Below are the code and all the weights of a small trained network. Each question names an input and a target symbol and asks about switching units off, where a switched-off unit gives its printed mean instead of its output.

import numpy as np


def w(rows, s, z=0):
    codes = np.array(rows[::2]) - 128.0
    scale = np.full(codes.shape[1], s)
    scale[-1] = z or s
    return codes * scale


def f(y):
    return np.maximum(y, 0)


def softmax(a):
    e = np.exp(a - a.max(-1, keepdims=True))
    return e / e.sum(-1, keepdims=True)


def log_softmax(a):
    a = a - a.max(-1, keepdims=True)
    return a - np.log(np.exp(a).sum(-1, keepdims=True))


def net(x, mask):
    ids = ['ΔΘΣΦβγηλμξτω'.index(c) for c in x.split()]
    T = len(ids)
    res = E[ids] + P[:T]
    q, k, v = (res @ M[0].T for M in (Q, K, V))
    z = softmax(np.where(np.tri(T) > 0, q @ k.T / 3**0.5, -1e9)) @ v
    res = res + np.where(mask[0], z, O[0][:, -1]) @ O[0][:, :-1]
    y = f(res @ A[0][:, :-1].T + A[0][:, -1])
    res = res + np.where(mask[1:25], y, B[0][:, -1]) @ B[0][:, :-1]
    return log_softmax(res[-1] @ U[:, :-1].T + U[:, -1])


Q, K, V, O, A, B = {}, {}, {}, {}, {}, {}
E = w([
[145,82,89],'Δ',
[65,124,116],'Θ',
[144,114,172],'Σ',
[164,105,171],'Φ',
[150,158,158],'β',
[95,139,3],'γ',
[75,116,75],'η',
[188,182,128],'λ',
[149,130,132],'μ',
[60,102,82],'ξ',
[123,110,179],'τ',
[115,174,86],'ω',
],0.016)
P = w([
[247,121,122],'0',
[138,158,126],'1',
[135,161,127],'2',
[132,160,129],'3',
[131,163,128],'4',
[129,162,129],'5',
[130,162,129],'6',
[131,164,127],'7',
[131,160,129],'8',
[135,162,127],'9',
],0.011)
Q[0] = w([
[142,137,109],'H0',
[173,93,179],'H0',
[240,4,190],'H0',
],0.027)
K[0] = w([
[140,127,142],'H0',
[216,100,97],'H0',
[254,19,100],'H0',
],0.027)
V[0] = w([
[112,255,29],'H0',
[207,164,127],'H0',
[213,80,60],'H0',
],0.0071)
O[0] = w([
[148,255,59,164],'H0',
[234,55,112,214],'H0',
[183,37,76,254],'H0',
],0.008,0.0023)
A[0] = w([
[79,107,84,75],'N0',
[91,95,25,181],'N1',
[120,85,154,48],'N2',
[170,200,219,83],'N3',
[59,85,163,133],'N4',
[121,201,125,188],'N5',
[127,128,107,239],'N6',
[96,75,30,60],'N7',
[129,128,128,100],'N8',
[128,81,130,32],'N9',
[83,124,84,44],'N10',
[85,116,84,123],'N11',
[127,132,142,74],'N12',
[95,38,66,23],'N13',
[155,138,110,203],'N14',
[89,120,85,124],'N15',
[115,125,62,51],'N16',
[96,125,136,90],'N17',
[164,137,249,34],'N18',
[96,111,113,57],'N19',
[138,137,110,46],'N20',
[193,199,138,3],'N21',
[117,82,147,60],'N22',
[120,132,23,18],'N23',
],0.013,0.0044)
B[0] = w([
[155,169,148,166],'N0',
[44,122,86,223],'N1',
[115,180,82,168],'N2',
[164,175,193,170],'N3',
[160,93,141,155],'N4',
[139,63,74,254],'N5',
[153,86,140,208],'N6',
[58,93,171,174],'N7',
[132,135,115,128],'N8',
[167,133,70,171],'N9',
[145,159,165,171],'N10',
[109,175,162,182],'N11',
[121,132,119,128],'N12',
[174,208,147,178],'N13',
[164,93,154,203],'N14',
[130,165,164,182],'N15',
[176,142,144,163],'N16',
[108,145,110,143],'N17',
[2,128,147,191],'N18',
[142,143,102,135],'N19',
[103,122,131,132],'N20',
[61,186,86,172],'N21',
[123,170,79,169],'N22',
[216,139,147,187],'N23',
],0.045,0.0067)
U = w([
[74,149,84,83],'Δ',
[250,231,139,86],'Θ',
[2,114,80,2],'Σ',
[110,82,187,174],'Φ',
[166,160,149,147],'β',
[176,101,65,153],'γ',
[131,229,92,148],'η',
[230,91,137,152],'λ',
[153,132,116,119],'μ',
[68,28,69,180],'ξ',
[227,186,205,118],'τ',
[66,185,203,146],'ω',
],0.0068,0.0082)

Each question gives the input, a string of symbols that net reads in full, and the target symbol t.
The units are the heads (3 rows each of Q, K, V and O) and the neurons (one row each of A and B). Each row of codes is followed by its name. A weight is (code - 128) times the scale printed after its matrix; where a second scale follows, it is the last column's (O, A, B and U).
mask holds one flag per unit, heads first, then neurons. A switched-off unit (its flag False) gives its mean, the last column of its rows in O or B, instead of its output. The means were averaged over made-up inputs and are rounded, as every weight is.
A unit's drop is (log p(t) with every unit on - log p(t) with that unit switched off) / (log p(t) with every unit on - log p(t) with every unit switched off).
The circuit of an input: a set's keep is (log p(t) with only the set's units on - log p(t) with every unit switched off) / (log p(t) with every unit on - log p(t) with every unit switched off). Starting from the 12 units with the biggest drops (on a tie, the unit counted first), units are removed one at a time, each time the one whose removal leaves the highest keep (on an exact tie, the one counted first), for as long as the keep stays at least 0.8.
units of the circuit, in order: the units of the circuit, biggest drop first
unit that matters most: the unit with the biggest drop
top k neurons: the k neurons with the biggest drops, biggest first
drop of u: that unit's drop, to one decimal
input β ξ Θ Φ, target ξ: top 4 neurons -> (N13 N18 N23 N3)
input τ β Δ γ ξ τ Φ Φ, target Σ: units of the circuit, in order -> (H0 N18)
input Δ ξ Φ Φ, target Θ: units of the circuit, in order -> (H0 N13 N1)
input β Φ Θ γ Θ τ Φ γ η τ, target ξ: units of the circuit, in order -> (H0 N13)
input ξ Φ η ω ξ τ Θ ξ τ, target Φ: unit that matters most -> N1
input Θ Σ τ β Φ Θ Θ τ, target ω: top 4 neurons -> (N5 N18 N3 N1)
input λ Θ ξ Σ Δ, target λ: top 3 neurons -> (N13 N23 N18)
input λ γ β λ β τ, target λ: top 2 neurons -> (N1 N18)
input Φ ξ Σ μ Φ Φ μ ξ Φ, target η: top 4 neurons -> (N18 N13 N5 N2)
input Φ Δ ξ β Δ ξ Φ Δ, target η: top 2 neurons -> (N13 N1)
input τ τ ξ Φ, target Σ: top 2 neurons -> (N18 N23)
input τ Φ τ ξ Δ ξ τ, target Σ: top 2 neurons -> (N18 N5)
input Φ γ λ, target Θ: top 3 neurons -> (N3 N21 N1)
input Φ β ω, target γ: units of the circuit, in order -> (N5 N23 H0)
input Θ Θ Θ Φ λ Φ β ξ, target ω: top 3 neurons -> (N1 N11 N15)
input Θ Φ Φ λ Φ Φ Φ, target ω: top 4 neurons -> (N5 N18 N1 N3)
input τ Φ Φ τ, target Σ: top 3 neurons -> (N18 N23 N5)
input Θ Φ γ β β Φ τ, target ω: top 4 neurons -> (N5 N18 N1 N3)
input ξ Θ τ, target Φ: unit that matters most -> N5
input Φ λ μ τ Φ Φ Θ Θ Θ Σ, target η: unit that matters most -> H0
input τ Σ Φ Φ ξ λ Δ Φ Φ β, target ω: top 3 neurons -> (N3 N21 N23)
input Θ τ Φ Σ, target ω: top 4 neurons -> (N5 N18 N3 N1)
input Θ Φ λ λ Φ, target ω: drop of N18 -> 0.7
input Δ Θ Φ Θ β β Φ Σ, target Θ: drop of N5 -> 0.8
input Φ τ Θ Φ τ Φ, target η: drop of N5 -> 0.5
input Δ ξ ξ ξ, target ω: drop of N9 -> 0.2
input ξ Φ β Φ τ Φ Φ ξ Φ, target Φ: unit that matters most -> N1
